Below is a small trained network, with its code and all its weights. Each question gives an input and a class and asks what happens when units are switched off, that is, made to give their printed mean instead of their output.

import numpy as np


def w(rows, s, z=0):
    codes = np.array(rows[::2]) - 128.0
    scale = np.full(codes.shape[1], s)
    scale[-1] = z or s
    return codes * scale


def f(y):
    return np.maximum(y, 0)


def log_softmax(a):
    a = a - a.max(-1, keepdims=True)
    return a - np.log(np.exp(a).sum(-1, keepdims=True))


def net(x, mask):
    res = np.array(x, float).reshape(1, 6) / 4 @ E
    y = f(res @ A[0][:, :-1].T + A[0][:, -1])
    res = res + np.where(mask, y, B[0][:, -1]) @ B[0][:, :-1]
    return log_softmax(res[-1] @ U[:, :-1].T + U[:, -1])


A, B = {}, {}
E = w([
[127,112,125,137,131,122,127],'x0',
[131,135,8,136,102,125,14],'x1',
[134,140,134,118,139,144,122],'x2',
[151,185,83,252,147,165,203],'x3',
[128,145,114,97,140,136,145],'x4',
[173,207,117,128,195,27,74],'x5',
],0.016)
A[0] = w([
[161,69,170,27,85,87,85,254],'neuron 1',
[108,64,90,99,65,228,138,160],'neuron 2',
[169,183,94,191,161,105,243,199],'neuron 3',
[153,113,249,127,205,76,201,182],'neuron 4',
[42,76,219,123,122,202,221,180],'neuron 5',
[100,135,57,165,64,235,144,185],'neuron 6',
],0.011,0.0081)
B[0] = w([
[104,119,127,7,117,119,79,252],'neuron 1',
[146,80,104,108,85,173,128,210],'neuron 2',
[155,156,143,170,125,127,119,223],'neuron 3',
[136,164,177,94,115,91,159,250],'neuron 4',
[92,174,86,145,185,134,57,254],'neuron 5',
[105,98,114,147,144,172,156,210],'neuron 6',
],0.021,0.023)
U = w([
[81,142,88,109,173,96,65,201],'0',
[131,168,79,217,185,123,86,252],'1',
[137,65,133,96,15,173,127,35],'2',
[131,65,124,199,98,188,249,89],'3',
[115,129,201,74,98,49,186,46],'4',
[179,161,209,186,117,112,218,45],'5',
],0.012,0.004)

Each question gives the input, the list of numbers given to net, and the class t.
The units are the neurons (one row each of A and B). Each row of codes is followed by its name. A weight is (code - 128) times the scale printed after its matrix; where a second scale follows, it is the last column's (A, B and U).
mask holds one flag per neuron, in row order. A switched-off neuron (its flag False) gives its mean, the last column of its row in B, instead of its output. The means were averaged over made-up inputs and are rounded, as every weight is.
A unit's drop is (log p(t) with every unit on - log p(t) with that unit switched off) / (log p(t) with every unit on - log p(t) with every unit switched off).
The circuit of an input: a set's keep is (log p(t) with only the set's units on - log p(t) with every unit switched off) / (log p(t) with every unit on - log p(t) with every unit switched off). Starting from all 6 units, units are removed one at a time, each time the one whose removal leaves the highest keep (on an exact tie, the one counted first), for as long as the keep stays at least 0.8.
circuit, biggest first: the units of the circuit, biggest drop first
unit that matters most: the unit with the biggest drop
top k neurons: the k neurons with the biggest drops, biggest first
drop of u: that unit's drop, to one decimal
input [2,3,-5,1,7,-6], class 3: unit that matters most : neuron 1
input [6,-8,5,3,-3,-2], class 1: top 2 neurons : neuron 5; neuron 1
input [-2,-8,-4,4,4,-3], class 1: circuit, biggest first : neuron 5; neuron 1
input [-3,7,-2,1,7,-4], class 3: circuit, biggest first : neuron 1; neuron 6
input [-4,0,-7,6,2,0], class 1: top 2 neurons : neuron 4; neuron 2
input [-6,2,8,8,-5,-6], class 3: top 2 neurons : neuron 6; neuron 2
input [-8,-8,-3,4,4,3], class 5: top 2 neurons : neuron 4; neuron 1
input [-3,0,-8,3,1,-1], class 1: top 2 neurons : neuron 4; neuron 1
input [7,6,4,3,6,-5], class 3: top 2 neurons : neuron 1; neuron 6
input [-5,1,-7,-5,7,0], class 2: top 2 neurons : neuron 5; neuron 4
input [-4,3,4,8,-4,7], class 1: drop of neuron 4 : 1.4
input [-8,-8,-3,-2,5,-8], class 0: drop of neuron 5 : 3.9
input [-3,-3,4,7,2,5], class 5: drop of neuron 1 : 0.0
input [4,2,0,-5,-4,-5], class 2: top neuron : neuron 2
input [7,5,7,7,0,-1], class 3: top 2 neurons : neuron 5; neuron 6
input [-5,3,3,2,-5,8], class 1: top 2 neurons : neuron 1; neuron 4
